T: | +2.87 | -1.73 | -1.35 | +2.80 | -0.68 | +2.77 | +0.83 | -1.99 | -2.13 | -1.26 | -0.65 | -8.76 | -0.16 | -3.76 | -1.66 | -8.60 | +7.04 |
G: | +2.87 | -1.73 | -1.35 | +2.80 | -0.68 | +2.77 | +0.83 | -1.99 | -2.13 | -1.26 | -0.65 | -8.75 | -0.16 | -3.18 | -1.42 | -2.27 | -1.23 |
L: | +2.87 | -1.73 | -1.35 | +2.80 | +0.54 | +2.77 | +0.83 | -1.99 | +2.79 | -1.26 | -0.65 | -8.76 | -0.16 | -3.76 | -1.66 | -8.60 | +7.04 |
gone L: | -1.66 | -1.26 | +2.77 | -8.60 | -0.16 | -8.76 | +0.54 | -0.65 | +2.79 | +0.83 | -1.99 | -1.73 | +7.04 | -3.76 | +2.87 | -1.35 |  | +2.80 |
gone L: | -8.60 | -1.99 | +7.04 | +0.54 | +2.80 | -3.76 | +2.77 | -1.66 | -0.16 | +2.79 | -1.35 | -8.76 | -1.73 | -1.26 | -0.65 | +0.83 |  | +2.87 |
step +1: | +0.54 | +2.77 |  | +0.55 | +2.78 |
step -1: | -2.13 | -1.26 | -0.65 |  | -2.14 | -1.27 | -0.66 |
rest: | -1.26 | -0.65 | -8.75 |  | -0.16 | -3.18 | -1.42 | -2.27 | -1.23 |
step -1: | +2.77 | +0.83 |  | +2.76 | +0.82 |

W: | +0.46 | -0.54 | -0.15 | -0.17 | -0.06 | +0.06 | +0.13 | +0.00 | +0.08 | -0.56 | +0.54 | -0.11 | +0.12 | -0.08 | +0.11 | -0.07 | +0.02 | -0.19 | -0.05 | +0.21 | +0.09 | +0.11 | +0.01 | -0.08 | +0.12 | +0.00 | -0.13 | +0.13 | +0.27 | +0.13 | +0.17 | +0.25 | -1.50 | -0.06 | -0.40 | -0.19 | +1.12 | -2.09 | -2.80 | -2.34 | +1.08 | -2.91 | +2.64 | -1.27 | -1.87 | +2.11 | -0.32 | +0.09 | -1.24 | -0.66 | -1.61 | +2.87 | +0.23 | -4.91 | -0.13 | -0.56 | -1.20 | +3.09 | +3.63 | -2.96 |
V: | +2.10 | +4.08 | -0.30 | +0.30 | -1.43 | +0.38 | -3.44 | +0.40 | +0.33 | -2.26 | -2.18 | -0.87 | +2.79 | +0.40 | +1.78 | +2.09 | +0.36 | -2.22 | +1.09 | +0.31 | +1.99 | +0.16 | +1.20 | -1.69 | +1.01 | +2.28 | +2.06 | -2.42 | +1.13 | +3.62 | +2.22 | -2.93 | +4.84 | +5.60 | -3.52 | -0.51 | +1.65 | -1.48 | -2.82 | -2.26 | +1.53 | -2.50 | +2.07 | -0.67 | -2.18 | +1.72 | -0.30 | -0.19 | -1.24 | -0.65 | -1.36 | +3.80 | +0.19 | -4.08 | -0.18 | -0.88 | -1.39 | +2.75 | +3.32 | -3.54 |
Q: | +0.82 | -0.17 | -0.39 | +2.42 | -2.82 | -1.49 | -2.68 | -2.08 | +2.81 | +1.54 | -0.30 | -0.72 | +1.87 | +5.35 | +2.72 | -0.56 | -0.64 | -0.65 | -3.49 | +2.03 | +4.17 | -4.15 | +0.22 | +0.37 | +1.78 | +3.42 | -0.25 | -2.19 | -0.52 | +0.20 | +1.81 | -4.66 | +5.51 | -1.99 | -1.02 | +0.97 | +4.31 | +3.29 | +5.25 | +0.57 | -1.50 | +1.28 | -3.37 | -5.20 | +2.26 | -3.82 | +2.99 | -0.62 | -0.58 | -3.01 | -3.34 | -2.20 | +2.17 | +0.61 | -1.20 | +0.79 | -0.38 | +1.68 | +0.65 | -0.46 |
R: | +3.12 | +4.65 | +0.38 | +2.24 | -2.64 | +1.73 | -5.63 | +0.51 | +1.94 | +0.26 | -1.88 | -0.86 | +3.31 | +1.17 | +3.98 | +2.39 | -0.76 | -3.13 | -0.38 | +2.33 | +2.27 | -2.55 | +3.49 | -3.73 | +1.78 | +5.56 | +1.85 | -3.31 | -0.73 | +3.61 | +2.55 | -3.94 | +5.55 | +9.71 | -4.38 | -0.11 | +4.02 | +0.97 | +5.43 | +0.27 | -1.75 | +0.96 | -3.88 | -4.47 | +2.39 | -4.61 | +3.06 | -0.68 | -0.30 | -2.13 | -2.94 | +1.60 | +2.25 | +1.45 | -0.92 | +1.07 | -0.43 | +0.54 | -0.20 | +0.68 |
U: | +2.37 | +1.62 | +1.49 | +2.50 | -1.33 | +0.79 | -3.46 | -0.23 | +2.95 | +3.42 | +0.76 | -0.25 | +1.37 | +1.60 | +3.76 | +1.59 | -1.79 | -1.90 | -2.18 | +2.00 | +0.60 | -2.52 | +2.52 | -2.93 | +1.09 | +4.97 | -0.12 | -2.38 | -1.43 | +1.24 | +0.91 | -2.12 | +1.86 | +7.94 | -1.80 | +0.32 | -0.29 | -1.64 | -4.25 | +2.84 | +2.41 | -2.53 | -1.74 | +1.48 | -0.06 | -2.12 | -0.43 | +2.14 | -3.28 | +1.68 | +0.84 | -0.63 | +0.56 | +2.17 | -1.00 | -0.40 | -0.03 | -1.58 | -0.31 | +0.31 |
B: | +0.02 | -0.14 | +0.06 | +0.12 | -0.03 | +0.01 | -0.04 | +0.26 | -0.33 | -0.38 | -0.16 | +0.34 | -0.35 | -0.06 | +0.03 | -0.16 | +0.16 | +0.24 | -0.12 | +0.01 | +0.28 | -0.16 | -0.29 | +0.24 | -0.20 | +0.05 | -0.12 | +0.23 | -0.20 | -0.02 | -0.10 | -0.07 | -0.22 | -0.65 | +0.00 | +1.01 | +3.73 | +3.12 | +4.49 | +1.18 | -1.94 | +1.95 | -3.53 | -4.55 | +3.55 | -4.09 | +2.86 | -0.80 | +0.16 | -1.43 | -3.20 | +2.19 | +1.45 | +0.13 | -1.34 | +0.74 | -0.88 | +2.46 | +0.63 | -0.48 |
H: | +0.94 | +1.90 | -0.82 | +3.16 | -2.42 | -2.18 | -3.74 | -1.53 | +1.96 | +0.86 | -1.41 | -0.58 | +1.66 | +5.18 | +2.69 | +0.21 | -1.80 | -1.53 | -2.35 | +2.04 | +4.25 | -3.04 | +2.30 | -0.22 | +1.38 | +4.37 | +1.27 | -2.22 | -1.44 | +1.88 | +2.74 | -5.43 | +5.03 | +0.69 | -3.25 | +0.43 | +3.50 | +2.94 | +4.28 | +0.66 | -1.92 | +1.16 | -4.49 | -3.75 | +2.62 | -4.09 | +2.09 | -0.75 | -0.52 | -3.01 | -3.29 | +3.17 | +2.23 | -0.05 | -0.56 | +0.54 | -0.88 | +2.02 | +0.34 | +0.33 |
at: | -2.34 | +1.08 |  W, 40
gone Q: | -0.52 | -3.34 | +1.87 | -2.20 | +0.37 | +2.99 | -0.17 | -1.20 | -5.20 | -0.30 | +2.42 | -1.99 | -4.66 | +5.35 | +2.17 | +0.57 | +4.17 | -1.02 | +5.51 | -2.08 | -2.19 | -0.65 | +2.72 | +2.81 | -3.01 | -3.82 | +0.65 | +0.82 | +5.25 | +4.31 | -0.64 | -0.25 | +3.42 | +0.97 | +0.79 | +1.78 | -0.46 | +1.68 | -3.49 | -1.49 | -2.82 | -0.56 | -3.37 | +0.22 | -0.38 | +1.81 | +1.28 | -4.15 | +3.29 | +2.03 | +0.20 | -0.72 | -2.68 | -0.58 | -0.62 | +0.61 | -0.39 | +1.54 | +2.26 |  | -1.50 |
gone Q: | +5.51 | +1.68 | +1.78 | -3.01 | -4.15 | -0.17 | +0.82 | -3.82 | +0.97 | +0.65 | +1.87 | -2.82 | -0.56 | +3.42 | -1.20 | -1.99 | +1.54 | -1.02 | +2.17 | -3.34 | +2.72 | -3.49 | +0.61 | +0.20 | +3.29 | -2.08 | -0.62 | -3.37 | -2.68 | -1.50 | +4.31 | +5.35 | +5.25 | +2.26 | -4.66 | +0.22 | +1.28 | +1.81 | +2.99 | +0.37 | +2.81 | -0.65 | +4.17 | -0.64 | -0.38 | +2.03 | -0.58 | +2.42 | -0.25 | -0.30 | -0.39 | -0.52 | -0.46 | -0.72 | -1.49 | -5.20 | +0.79 | -2.20 | +0.57 |  | -2.19 |
step +1: | +3.17 | +2.23 |  | +3.18 | +2.24 |

kapod: | -5.57 | -5.06 | +2.17 | +2.53 | -5.15 | +3.80 | -4.97 | -4.07 | +3.60 | -4.74 | -2.51 | -3.08 | +1.71 | +3.74 | -5.27 | +2.88 | -4.17 | -4.01 |
zin: | -5.57 | -5.06 | +2.17 | +2.53 | -5.15 | +3.80 | -4.97 | -4.06 | +3.60 | -4.74 | -2.51 | -3.08 | +1.71 | +3.74 | +9.98 | -5.47 | +8.67 | +8.15 |
fepo: | -0.57 | -0.44 | +0.74 | +0.57 | -0.12 | -1.71 | -0.14 | +0.08 | -1.15 | -0.33 | +0.15 | +0.17 | +0.75 | -1.77 | -0.11 | +0.04 | -0.44 | -0.41 |
fiva: | -5.57 | +2.04 | +2.17 | +2.53 | -5.15 | +3.80 | -4.97 | -4.07 | +3.60 | -4.74 | -2.51 | -3.08 | +1.71 | +3.74 | +9.98 | -5.47 | +8.67 | +8.15 |
bekod: | -0.57 | -0.44 | +0.74 | +0.57 | -0.12 | -1.71 | -0.14 | +3.40 | -1.15 | -0.33 | +0.15 | +0.17 | +0.75 | -1.77 | -0.11 | +0.04 | -0.44 | -0.41 |
gur: | -3.17 | -2.94 | +0.90 | +0.88 | -3.09 | +3.47 | -2.63 | -2.34 | +3.30 | -2.74 | -1.62 | -1.94 | +0.76 | -2.17 | -3.03 | +1.84 | -2.13 | -2.16 |
step -1: | -5.47 |  | -5.48 |
rest: | -0.14 | +3.40 |  | -1.15 | -0.33 | +0.15 | +0.17 | +0.75 | -1.77 | -0.11 | +0.04 | -0.44 | -0.41 |
gone gur: | -2.94 | +0.90 | -2.74 | +0.88 | -2.17 | +0.76 | -3.03 | -2.34 | -2.13 | +3.30 | -3.09 | +1.84 | -1.62 | +3.47 | -2.63 | -1.94 | -3.17 |  | -2.16 |

Durit: | -8.74 | +6.40 | -7.61 | -7.65 | +6.40 | -7.22 | -8.15 | -7.32 | +5.69 | +6.74 | -8.48 | +6.85 | +7.17 | -9.30 | -8.69 | +5.76 | +5.85 | -9.18 | +8.21 | -9.43 | -7.98 | +7.78 | -8.59 | -6.08 | -6.06 | +4.59 | +7.79 | -9.10 |
vipu: | +4.14 | -1.43 | +4.37 | +4.72 | -0.36 | +4.03 | +3.53 | +3.86 | -1.84 | -2.40 | +4.52 | -1.48 | -1.52 | +6.61 | +5.69 | -0.93 | -2.02 | +5.40 | -1.20 | +5.11 | +3.66 | -1.05 | +4.99 | +1.00 | +2.49 | -0.55 | -0.56 | +5.92 |
ren: | +0.74 | +0.23 | +0.37 | +1.59 | +1.06 | +0.23 | -0.07 | +0.62 | +5.51 | +3.44 | +0.41 | +1.26 | -1.32 | +0.67 | +0.53 | +2.68 | +2.08 | +0.92 | -2.81 | +0.27 | +0.27 | -1.74 | +0.39 | -0.56 | +0.32 | +2.57 | -3.38 | +1.06 |
nad: | -4.65 | +4.23 | -4.18 | -4.20 | +3.99 | -4.33 | -4.42 | -4.40 | +3.73 | +4.52 | -4.57 | +4.41 | +4.56 | -5.21 | -4.90 | +3.65 | +3.93 | -4.86 | +4.49 | -4.73 | -4.44 | +4.87 | -4.37 | -3.32 | -3.73 | +3.45 | +4.78 | -5.09 |
Gegi: | -0.98 | +1.78 | -0.51 | -0.87 | +2.15 | -1.17 | -0.90 | -1.00 | +0.78 | +0.81 | -0.68 | +1.55 | +2.24 | -0.34 | -0.59 | +1.79 | +1.07 | -0.73 | +2.67 | -0.53 | -1.01 | +3.05 | -0.66 | -1.75 | -1.15 | +1.85 | +3.69 | -0.40 |
Basig: | -1.22 | +2.40 | -0.85 | -1.40 | +2.16 | -1.57 | -1.02 | -1.67 | -0.15 | +0.88 | -0.94 | +1.91 | +3.12 | -0.91 | -1.07 | +1.29 | +1.26 | -1.01 | +3.24 | -0.43 | -1.28 | +3.79 | -0.56 | -1.38 | -1.69 | +1.78 | +4.61 | -1.14 |
gaget: | +1.40 | +0.24 | +1.64 | +1.60 | +0.91 | +0.99 | +1.14 | +1.16 | +0.16 | -0.38 | +1.65 | +0.13 | +0.28 | +2.56 | +2.06 | +0.79 | -0.15 | +1.96 | +0.41 | +1.98 | +1.12 | +0.90 | +1.77 | -0.45 | +0.52 | +1.03 | +1.31 | +2.38 |
step +1: | +1.06 | +0.23 |  | +1.07 | +0.24 |
step +1: | +0.88 | -0.94 | +1.91 |  | +0.89 | -0.93 | +1.92 |
step +1: | -1.57 |  | -1.56 |
at: | +6.74 | -8.48 |  Durit, 10

tof: | +1.44 | -3.61 | -1.39 | -1.79 | -0.53 | +1.30 | +0.64 | -2.34 | +1.73 | -3.46 | +1.33 | +1.15 | +1.55 | +1.83 | -0.47 | -1.32 | -2.15 | -0.39 | -0.77 | +1.65 | -2.25 | +1.89 | -2.03 | +1.71 | -0.02 | +1.15 | -1.33 | +0.97 | +2.13 | +0.68 | +0.96 | -0.74 | -0.09 | +2.82 | +4.02 | +2.28 | -0.42 | +0.42 | +3.12 |
neno: | +1.20 | -0.09 | -1.25 | +0.05 | +0.18 | +1.73 | +1.92 | -1.21 | -1.86 | +1.63 | -0.38 | +1.83 | +4.72 | -1.71 | -1.11 | +0.74 | -1.05 | +2.24 | -1.05 | +0.89 | +0.23 | -1.14 | +1.91 | +1.90 | -1.92 | -1.06 | +0.11 | -0.67 | +1.17 | +0.53 | +2.30 | +3.91 | -2.04 | -0.06 | -1.19 | +0.89 | -1.71 | -2.44 | +0.51 |
lisu: | +1.65 | -2.25 | +1.89 | +1.70 | +1.71 | -0.02 | +1.17 | -1.33 | -3.32 | -0.30 | -3.59 | -4.27 | -1.77 | +2.40 | -0.53 | +3.14 | +2.24 | +0.28 | -3.15 | +0.96 | +2.91 | +2.01 | -2.92 | -4.92 | -1.55 | +3.47 | +0.26 | +0.42 | -2.57 | -1.65 | -0.11 | +9.72 | -1.91 | +1.27 | -1.25 | +0.41 | -2.19 | -3.09 | -3.73 |
step +1: | +2.91 | +2.01 | -2.92 |  | +2.92 | +2.02 | -2.91 |
at: | +1.30 | +0.64 | -2.34 |  tof, 6
at: | +1.65 | -2.25 | +1.89 | -2.03 | +1.71 | -0.02 | +1.15 | -1.33 |  tof, 20
gone lisu: | -0.30 | -1.65 | +1.89 | -3.09 | +3.47 | +2.01 | -3.59 | +0.41 | -0.53 | -0.02 | +0.42 | -1.33 | -2.92 | +3.14 | -1.25 | -4.27 | -1.55 | +1.17 | -3.15 | +2.40 | -2.57 | -3.32 | +0.96 | +9.72 | +1.65 | -3.73 | +2.91 | -4.92 | -1.77 | +1.27 | -1.91 | -2.25 | +2.24 | -2.19 | -0.11 | +0.26 | +1.70 | +0.28 |  | +1.71 |

mip: | -4.89 | -0.41 | -1.59 | -2.67 | -0.80 | -6.24 |
gure: | -4.12 | -0.22 | -0.39 | -0.40 | -3.07 | +0.24 |
pezot: | +1.37 | +4.70 | +0.55 | +4.69 | +0.57 | -7.24 |
ketuv: | -4.12 | -0.23 | -4.13 | -0.40 | -6.25 | -6.24 |
sodez: | -4.12 | -0.22 | +4.31 | -1.49 | +2.78 | -5.40 |
gone gure: | -0.40 | -0.22 | -0.39 | -3.07 | +0.24 |  | -4.12 |
step +1: | -0.23 | -4.13 | -0.40 | -6.25 |  | -0.22 | -4.12 | -0.39 | -6.24 |
rest: | -0.22 | -0.39 | -0.40 |  | -3.07 | +0.24 |
gone pezot: | +0.55 | +1.37 | +0.57 | +4.69 | -7.24 |  | +4.70 |
gone gure: | -0.39 | +0.24 | -0.22 | -4.12 | -3.07 |  | -0.40 |
gone ketuv: | -6.25 | -0.40 | -4.12 | -0.23 | -4.13 |  | -6.24 |

Bab: | -7.97 | -1.80 | -5.88 | +3.87 |
Kog: | +6.06 | +2.04 | -0.08 | -0.06 |
Suvof: | +6.06 | -1.87 | +3.17 | -1.30 |
lepud: | -0.33 | +2.04 | -0.07 | -0.06 |
Figad: | -0.62 | +2.16 | -3.35 | -0.07 |
Dapu: | -1.97 | -0.07 | +2.04 | -2.53 |
rest: | -0.62 | +2.16 | -3.35 |  | -0.07 |
gone lepud: | -0.33 | -0.06 | +2.04 |  | -0.07 |
rest: | -1.87 | +3.17 |  | -1.30 |
gone Suvof: | -1.30 | -1.87 | +6.06 |  | +3.17 |
at: | +2.04 | -0.07 |  lepud, 2
at: | -0.07 | -0.06 |  lepud, 3

